[[ 5.22  4.31 -3.49 -0.27]
 [-5.62  2.80  1.27  3.19]]
|
[[-0.27  5.22  4.31 -3.49]
 [ 3.19 -5.62  2.80  1.27]]

[[-2.38 -0.71 -0.36 -2.48  1.86  1.45]
 [-3.92 -0.18  0.18  0.93 -1.45  1.05]
 [-2.77  1.92 -0.36  0.07 -0.62  0.23]
 [-2.38  2.45  1.26 -2.48  1.03 -0.58]
 [-1.23 -0.71 -0.90  2.63 -2.27 -0.98]
 [-3.15 -1.23  1.26  5.19 -6.40 -0.58]
 [-4.69 -2.81  2.34 -1.63 -0.62  1.45]
 [-4.30 -0.71  3.96 -0.78  1.03  2.26]]
|
[[ 1.45 -2.38 -0.71 -0.36 -2.48  1.86]
 [ 1.05 -3.92 -0.18  0.18  0.93 -1.45]
 [ 0.23 -2.77  1.92 -0.36  0.07 -0.62]
 [-0.58 -2.38  2.45  1.26 -2.48  1.03]
 [-0.98 -1.23 -0.71 -0.90  2.63 -2.27]
 [-0.58 -3.15 -1.23  1.26  5.19 -6.40]
 [ 1.45 -4.69 -2.81  2.34 -1.63 -0.62]
 [ 2.26 -4.30 -0.71  3.96 -0.78  1.03]]

[[-5.72 -1.24 -1.23  4.82 -0.63]
 [ 1.18  0.14  0.52 -5.05  1.80]
 [ 1.16 -0.28  0.21 -0.69  0.49]
 [-4.07 -0.91 -0.63 -0.13  0.93]
 [ 1.98  3.74  0.55 -1.80 -2.70]
 [-0.06  1.27  0.10 -0.92 -0.78]
 [ 1.39  0.42  0.25 -0.38 -0.26]]
|
[[-0.63 -5.72 -1.24 -1.23  4.82]
 [ 1.80  1.18  0.14  0.52 -5.05]
 [ 0.49  1.16 -0.28  0.21 -0.69]
 [ 0.93 -4.07 -0.91 -0.63 -0.13]
 [-2.70  1.98  3.74  0.55 -1.80]
 [-0.78 -0.06  1.27  0.10 -0.92]
 [-0.26  1.39  0.42  0.25 -0.38]]

[[ 0.89 -5.90  0.67 -3.55 -4.15  2.49  0.60 -1.79 -5.76]
 [ 0.13  3.57 -0.87  2.96  1.16 -2.60 -1.13  5.29  3.01]]
|
[[-5.76  0.89 -5.90  0.67 -3.55 -4.15  2.49  0.60 -1.79]
 [ 3.01  0.13  3.57 -0.87  2.96  1.16 -2.60 -1.13  5.29]]

[[ 5.80 -1.16  0.59 -3.22  1.94  3.66]
 [ 5.11  3.16  2.61 -0.79 -4.58  1.45]
 [-3.15  0.90  4.84 -1.27 -2.32 -4.10]
 [ 4.03  4.47  1.33  5.68  0.45 -0.54]
 [-2.06  1.62  6.52 -1.37 -0.74 -2.19]
 [-0.29 -1.69  4.41  4.68 -2.77  5.05]
 [-0.26  2.12  0.63  5.81 -3.09  4.39]
 [ 6.19 -3.92  0.44  0.82  1.21  0.23]
 [ 3.11  6.49 -0.08 -0.59 -0.69  2.35]]
|
[[ 3.66  5.80 -1.16  0.59 -3.22  1.94]
 [ 1.45  5.11  3.16  2.61 -0.79 -4.58]
 [-4.10 -3.15  0.90  4.84 -1.27 -2.32]
 [-0.54  4.03  4.47  1.33  5.68  0.45]
 [-2.19 -2.06  1.62  6.52 -1.37 -0.74]
 [ 5.05 -0.29 -1.69  4.41  4.68 -2.77]
 [ 4.39 -0.26  2.12  0.63  5.81 -3.09]
 [ 0.23  6.19 -3.92  0.44  0.82  1.21]
 [ 2.35  3.11  6.49 -0.08 -0.59 -0.69]]

[[ 2.00 -2.25 -3.54  3.32  2.76  1.74  2.54  1.94  1.41 -2.58  2.39  2.91]
 [ 3.64 -3.06  0.91 -1.17 -0.62  3.21 -3.35  3.23 -4.18 -2.52  2.94 -3.12]
 [ 4.12 -2.78 -1.47  0.55  1.32  3.77 -0.15  3.53 -2.62 -3.21  3.96 -0.53]
 [ 3.28 -3.26 -2.51  1.23  2.23  3.07  0.14  3.31 -2.52 -3.27  2.99  0.20]
 [ 4.41 -3.26 -1.38 -0.04  1.46  3.73 -1.75  3.93 -3.31 -3.36  2.92 -0.54]
 [ 2.85 -1.51 -3.46  3.22  3.18  2.14  2.19  2.69  0.82 -2.25  2.88  2.47]
 [-2.40  2.58 -1.83  4.66  3.28 -1.98  5.32 -2.63  4.44  2.79 -1.79  5.20]
 [-1.94  2.95  3.25 -3.02 -3.55 -2.30 -2.89 -1.96 -0.29  2.16 -1.69 -2.41]]
|
[[ 2.91  2.00 -2.25 -3.54  3.32  2.76  1.74  2.54  1.94  1.41 -2.58  2.39]
 [-3.12  3.64 -3.06  0.91 -1.17 -0.62  3.21 -3.35  3.23 -4.18 -2.52  2.94]
 [-0.53  4.12 -2.78 -1.47  0.55  1.32  3.77 -0.15  3.53 -2.62 -3.21  3.96]
 [ 0.20  3.28 -3.26 -2.51  1.23  2.23  3.07  0.14  3.31 -2.52 -3.27  2.99]
 [-0.54  4.41 -3.26 -1.38 -0.04  1.46  3.73 -1.75  3.93 -3.31 -3.36  2.92]
 [ 2.47  2.85 -1.51 -3.46  3.22  3.18  2.14  2.19  2.69  0.82 -2.25  2.88]
 [ 5.20 -2.40  2.58 -1.83  4.66  3.28 -1.98  5.32 -2.63  4.44  2.79 -1.79]
 [-2.41 -1.94  2.95  3.25 -3.02 -3.55 -2.30 -2.89 -1.96 -0.29  2.16 -1.69]]
